Each row has a class, written after it.
67  172  -79  66  92  17  17  -42  130  -92  37  200  5  -603  -184  -100  238  -64  -239  140  115  29  -123  63  -262  4  41  71  -110  -156  -158  253  -45  -342 -> L
-111  43  281  141  35  178  -90  -24  -340  11  -40  -276  -102  -151  31  38  -335  249  -62  -188  -125  -355  90  84  -126  191  -198  -179  278  -30  -103  -131  -344  285 -> U
231  -70  -15  296  -77  -270  -273  89  -84  268  142  26  -309  -334  27  112  60  -24  112  25  -143  -353  200  93  35  -4  67  -274  -116  182  -74  1  -79  258 -> R
-52  -61  53  185  -77  226  -254  3  -135  162  -61  -176  -325  -122  -60  124  -146  -46  117  -188  -157  -232  278  -84  16  234  -340  -317  448  -30  237  -366  -121  332 -> X
-280  340  28  250  -28  -255  119  288  374  -104  -87  54  235  29  92  14  282  105  -231  197  -216  -30  -285  -166  -323  277  -185  149  37  -126  84  11  -160  125 -> M
-300  95  76  -64  140  -206  -253  -44  207  -468  175  -361  -132  96  -272  -203  173  -24  -280  299  86  207  -249  -213  85  170  -39  251  -15  -43  -143  195  -7  -478 -> C
-306  188  138  -101  120  -161  337  186  78  101  -198  306  393  386  306  -57  144  -68  76  212  -48  313  30  -159  -420  -71  45  96  -11  -210  58  31  -38  -41 -> W
-333  97  -218  -196  101  22  -13  -38  217  -353  -148  -179  -95  19  -191  37  20  -157  -114  152  176  186  106  32  8  -52  -158  16  306  -188  -49  -25  116  -369 -> B
225  120  97  -52  -97  75  -146  -70  -86  279  -66  120  -188  85  37  16  -156  -146  108  -347  224  -138  486  339  -281  -268  376  -134  -59  -24  -549  91  -152  -205 -> X
214  81  230  318  -13  232  -30  72  -150  193  67  192  -77  -674  -56  24  126  -30  -45  -17  -156  -235  -139  -8  -171  336  -157  -155  -7  -64  73  -28  -166  162 -> V
206  145  -33  106  -6  52  7  -16  86  63  11  241  -97  -517  -219  -26  242  -137  -130  9  15  17  -51  89  -286  -5  113  -38  -108  -168  -139  186  -35  -258 -> X
-161  253  118  405  -131  -102  -13  269  182  18  -12  190  160  49  193  83  252  37  -113  101  -276  -124  -316  -188  -162  368  -147  26  42  -70  192  -127  -231  389 -> M
135  33  330  135  -72  205  -169  -88  -376  146  41  34  -145  -64  35  1  -195  -11  100  -301  -20  -299  220  185  -43  92  19  -220  203  67  -168  -79  -259  151 -> U
-317  192  -325  -394  165  -94  44  -139  357  -418  -196  -122  -123  107  -286  -27  114  -287  -166  162  381  484  207  84  -117  -294  14  201  130  -239  -158  125  278  -781 -> J
31  121  252  -84  -158  -72  288  151  -201  380  -158  623  257  452  324  -36  146  -237  299  -55  -106  193  302  -102  -380  -125  150  8  -96  -172  97  -139  -52  34 -> C
203  149  170  455  -372  -90  -249  368  -33  394  4  491  79  186  340  189  233  -110  124  -214  -297  -293  82  -201  -238  336  -44  -213  -86  35  212  -223  -306  528 -> Q
74  -102  193  454  -58  -160  -152  105  -233  274  146  -104  -178  -448  -27  77  -13  247  24  43  -439  -506  -38  -117  51  283  -265  -300  52  200  203  -97  -231  615 -> C
-45  293  -17  126  -109  -310  -56  294  385  94  -28  303  203  223  143  99  346  -123  -102  74  -48  58  -111  -96  -300  137  113  69  -236  -52  -26  74  -91  -35 -> Q
-93  -52  -25  56  -100  221  -204  -39  -157  -1  -31  -39  -368  -52  -146  159  -58  -143  130  -125  -117  -122  274  38  72  128  -200  -322  358  -8  325  -324  -21  44 -> P
-217  129  4  34  110  -177  -359  -53  171  -297  130  -296  -182  178  -122  -86  165  -43  -272  187  41  68  -144  -173  -21  263  8  55  -44  -44  -229  84  -134  -438 -> W
-417  167  240  -63  136  -184  471  176  -30  -55  -168  248  314  374  218  -40  118  21  71  322  -216  276  -135  -215  -268  6  -61  102  52  -208  340  -59  -52  99 -> R
49  273  -161  -58  116  -65  189  -72  266  -166  -11  182  8  -452  -205  -130  278  -257  -239  142  269  266  -76  173  -342  -89  181  230  -171  -268  -395  342  90  -551 -> E
22  47  -133  249  102  -337  -245  169  31  155  28  -143  -163  -357  10  54  113  100  -64  132  -158  -245  91  27  -90  -45  10  -162  -105  59  -153  163  -128  122 -> W
-277  204  197  -153  106  -143  505  114  87  -15  -139  322  399  381  220  -132  158  -163  82  274  -55  409  -37  -105  -348  -55  72  163  -28  -258  32  27  49  -112 -> R
216  108  325  529  -324  31  -212  323  -168  516  112  374  51  46  366  180  170  -55  164  -173  -404  -432  -61  -192  -126  592  -161  -280  24  29  273  -380  -366  771 -> U
90  153  120  -124  -125  -70  215  195  -116  280  -110  738  272  504  295  26  230  -414  348  -9  63  271  311  19  -332  -167  309  -19  -179  -161  -42  -65  -1  -158 -> B
-192  236  75  -302  79  -198  382  89  22  -9  -212  488  290  498  166  -71  170  -268  157  165  83  476  162  9  -375  -320  269  156  -137  -231  -13  37  119  -333 -> R
-125  60  360  105  -92  7  344  249  -313  258  -139  430  298  336  345  52  96  -53  269  74  -338  1  -41  -181  -229  165  -52  -141  139  -144  354  -228  -259  432 -> B
79  24  155  124  -36  -111  -520  -43  0  -9  243  -36  -233  88  -3  -64  173  -188  -23  53  6  9  -56  -66  10  233  232  -102  -136  65  -229  21  -126  -225 -> W
207  -11  -96  229  -20  -292  -252  81  -14  197  119  63  -271  -371  3  67  109  -40  51  62  -7  -230  225  99  -21  -84  130  -195  -191  118  -160  94  -47  26 -> J
-323  141  127  -21  173  69  154  -121  37  -284  -28  -375  -68  -49  -63  -112  -235  117  -216  52  -18  -84  -86  139  -65  38  -85  40  240  -32  -111  79  -152  -138 -> R
520  -109  303  353  -321  115  -569  49  -173  591  278  93  -306  128  229  -38  131  -197  186  -343  -43  -345  299  -116  -55  461  109  -323  -90  176  -282  -149  -257  155 -> V
-46  -37  130  449  40  -224  -161  139  -108  98  144  -222  -363  -426  -10  184  -35  201  29  98  -333  -449  -17  -53  63  262  -245  -255  95  155  251  -93  -298  565 -> E
-184  88  -161  -230  -14  46  -187  -63  73  -283  -175  -105  -189  31  -271  127  21  -190  7  11  48  131  220  96  9  -127  -152  -109  253  -127  83  -174  134  -366 -> V
193  80  -314  0  -59  -386  -261  114  148  220  37  197  -309  -256  -106  54  221  -220  82  23  165  -2  486  234  -185  -389  413  -60  -332  54  -360  234  149  -359 -> P
-362  88  -174  -147  110  -4  41  -88  84  -286  -149  -262  -114  -62  -286  22  34  -151  -140  113  76  200  117  -49  -71  2  -307  26  406  -186  61  -63  90  -295 -> U
-127  263  76  290  -161  -180  -33  257  266  111  -49  211  212  123  216  83  284  34  -142  100  -222  -137  -231  -176  -276  337  -57  -11  -32  -94  39  -47  -257  318 -> B
-57  51  119  118  -23  -129  -337  4  99  -96  229  -157  -293  77  -77  -106  183  -173  -95  72  19  65  -69  -79  22  213  138  65  -115  0  -224  35  -88  -401 -> M
266  167  -93  -1  33  53  96  -46  171  47  23  290  -77  -559  -205  -108  320  -203  -155  53  201  164  23  147  -345  -19  231  17  -170  -196  -335  311  97  -477 -> P
-379  7  -18  35  92  189  -12  -105  -45  -267  -112  -269  -155  -81  -218  107  -80  -56  -83  114  -149  6  -68  -109  130  183  -363  -88  462  -87  276  -223  -37  121 -> W
81  44  230  378  -33  177  -27  111  -239  173  31  121  -43  -675  -106  21  72  116  -95  -27  -224  -332  -232  -97  -157  390  -254  -183  115  -53  171  2  -211  372 -> L
249  137  109  249  -7  97  -5  -25  -124  147  55  384  6  -637  -70  -75  229  -114  -65  6  -48  -105  -98  49  -195  153  22  -104  -54  -91  -48  116  -110  17 -> L
149  85  189  171  -115  -106  -493  -18  53  82  216  13  -288  -6  29  -112  147  -218  -16  -97  123  -51  112  38  -52  192  241  -33  -155  29  -459  9  -81  -312 -> M
-124  230  119  -270  54  -120  239  162  93  22  -171  487  369  532  190  -52  254  -216  201  187  61  463  228  -58  -369  -230  201  138  -127  -253  -25  26  60  -296 -> V
-133  108  92  26  49  -226  -237  -26  163  -170  72  -200  -108  0  -43  -197  196  -33  -216  146  55  124  -102  -148  -100  170  75  99  -12  -85  -308  179  -94  -329 -> B
-134  372  -96  122  -13  -293  63  228  409  -50  -62  156  169  158  65  19  346  -29  -226  199  -75  117  -94  -105  -397  126  34  182  -184  -182  -69  180  -81  -104 -> R
-34  -11  -19  349  69  -280  -81  126  -56  -4  59  -153  -170  -423  -99  104  85  242  -48  189  -285  -328  -81  -15  42  94  -165  -169  80  135  122  19  -152  331 -> M
-166  246  193  405  -88  -134  30  290  199  126  7  27  110  93  210  52  196  173  -150  128  -399  -268  -266  -269  -221  541  -261  -57  103  -48  283  -140  -299  515 -> R
-11  132  253  -56  -77  -10  249  182  -77  321  -138  513  327  413  324  -17  151  -142  252  41  -58  187  231  -133  -384  24  90  -41  -69  -180  9  -134  -33  36 -> V
27  274  -200  -90  142  -104  111  -4  241  -203  -73  209  32  -456  -233  -127  293  -197  -257  177  297  313  12  108  -379  -195  155  228  -212  -270  -351  405  144  -656 -> J
-109  37  -91  138  111  -408  -12  132  93  -39  -17  -181  -20  -450  -113  28  70  183  -130  259  -133  -170  -25  -6  -69  -26  -56  -29  -2  55  -85  161  -38  132 -> Q
315  239  -167  -136  24  -72  47  -106  197  -2  15  438  -64  -407  -167  -60  326  -457  -51  -13  368  304  86  314  -328  -250  373  137  -347  -198  -448  295  163  -643 -> E
-356  257  -32  -318  184  -294  427  58  125  -184  -217  362  441  465  61  -83  227  -148  -9  326  135  534  75  -83  -354  -257  189  278  -87  -241  -66  150  102  -419 -> Q
136  237  -171  3  113  -34  12  -37  167  -26  -63  228  29  -520  -171  -100  324  -257  -227  102  169  233  -45  105  -385  -107  169  110  -189  -242  -386  341  58  -487 -> W
-131  28  333  319  -33  -14  -295  16  -1  -36  240  -260  -280  5  -50  -82  37  35  -155  52  -88  -206  -205  -240  114  542  -89  -52  46  87  -81  -47  -211  87 -> J
-46  110  76  19  11  -127  -426  -53  147  -66  171  -140  -196  180  -52  -112  140  -176  -118  52  117  84  -3  -53  -36  183  238  64  -110  32  -340  104  -49  -371 -> W
-3  -42  77  408  32  -249  -188  129  -80  137  115  -249  -298  -428  -14  89  -33  294  -5  73  -303  -470  -19  -14  59  188  -142  -238  117  173  116  -10  -245  598 -> E
379  134  42  214  -151  102  -111  87  -111  275  46  559  -64  -433  -68  32  315  -284  23  -113  67  -74  0  73  -258  97  185  -138  -173  -85  -94  134  -74  -93 -> L
-26  41  -151  -77  -70  182  -133  -60  -11  -53  -101  121  -305  39  -120  112  31  -335  117  -120  198  106  383  133  14  -120  32  -171  267  -81  23  -118  96  -236 -> P
2  95  -293  -35  170  -398  -77  4  275  -37  8  -12  -164  -263  -151  -50  265  -63  -104  218  219  153  212  118  -159  -342  252  50  -188  22  -339  380  107  -362 -> P
43  78  -136  146  21  -360  -275  66  121  79  52  -59  -188  -351  -127  54  95  -17  -30  108  24  -170  196  140  -75  -174  142  -65  -172  38  -320  162  -14  -60 -> X
26  -210  268  590  -156  -55  -179  129  -355  309  202  -119  -257  -432  27  131  -52  301  94  43  -506  -660  -161  -185  210  528  -260  -419  203  305  380  -269  -262  899 -> P
187  258  -135  -84  47  27  118  -58  252  46  -8  398  46  -401  -143  -92  292  -357  -122  38  253  199  50  255  -269  -103  275  105  -251  -201  -426  272  155  -592 -> B
-455  51  -72  -92  81  114  83  -55  -29  -382  -175  -302  -93  -45  -297  45  -8  -45  -124  122  -215  43  -171  -87  148  132  -423  -14  485  -136  383  -223  -22  -41 -> B
-243  109  -274  -286  132  26  22  -115  213  -314  -125  -223  -256  -11  -362  22  65  -281  -88  128  154  259  174  106  -18  -159  -94  82  281  -156  34  -20  188  -491 -> R
177  208  165  318  -284  -170  -190  253  93  318  -3  464  122  126  250  120  269  -145  64  -122  -161  -153  47  -115  -284  263  89  -115  -108  32  34  -106  -202  340 -> Q
-117  10  -82  259  57  -305  -85  125  -2  -15  57  -247  -135  -467  -85  41  -13  275  -121  179  -205  -317  -4  56  -49  52  -85  -194  -2  94  -53  120  -78  188 -> P
253  -35  -89  288  -89  -273  -250  136  -39  282  149  53  -289  -330  61  98  52  -56  93  16  -112  -341  240  132  -88  -39  138  -284  -153  163  -135  25  -95  161 -> R
-24  322  41  286  -171  -178  -164  262  171  187  -19  327  248  103  152  29  296  -4  -106  -6  -118  -123  -75  -93  -354  275  22  -17  -116  -69  -43  66  -172  183 -> L
-14  10  25  31  -51  196  -223  16  -204  77  -83  -106  -312  -197  -102  129  -99  -141  95  -161  -65  -148  317  51  -14  155  -261  -256  381  -145  106  -307  -69  53 -> U
-50  81  153  35  -40  69  -28  25  -143  47  -86  -113  -121  37  133  11  -232  44  -1  -209  -18  -246  235  176  -169  -59  42  -131  129  -22  -230  -1  -303  -13 -> B
213  26  -105  166  7  -333  -210  62  48  269  101  -18  -175  -429  -42  1  124  4  -11  27  1  -260  231  126  -119  -75  98  -151  -99  112  -325  133  -47  27 -> U
160  144  4  158  36  62  70  66  106  110  -14  160  -74  -653  -76  -107  217  -80  -150  40  29  -31  -63  74  -295  107  1  -3  -22  -214  -238  121  -11  -227 -> M
35  276  47  323  -183  -186  -211  253  162  193  13  388  110  118  161  129  328  -72  -39  -18  -160  -141  -69  -139  -280  257  -15  -75  -145  -2  130  -43  -249  256 -> L
-243  151  141  -61  157  6  71  -132  -10  -245  -62  -224  -19  -66  -26  -87  -199  87  -162  41  167  -34  15  179  -84  -75  41  52  116  -53  -308  131  -128  -201 -> J
-166  214  262  402  -186  -113  6  251  120  145  -79  89  148  37  230  129  150  202  -132  41  -393  -306  -289  -302  -158  538  -321  -85  54  -7  288  -218  -267  535 -> V
-292  206  111  -124  140  -170  476  164  23  6  -203  300  354  308  171  -91  202  -72  66  256  -35  351  25  -80  -377  -108  43  147  23  -293  -11  47  4  -210 -> M
-176  225  88  -180  69  -199  315  167  -12  84  -150  459  356  420  175  -93  251  -192  144  165  17  366  148  -77  -408  -183  154  123  -82  -210  67  108  -30  -249 -> L
211  200  116  320  -331  -89  -172  280  106  479  48  525  -54  264  360  138  245  -225  147  -249  -109  -200  206  -15  -337  186  151  -162  -246  -56  -18  -130  -229  196 -> E
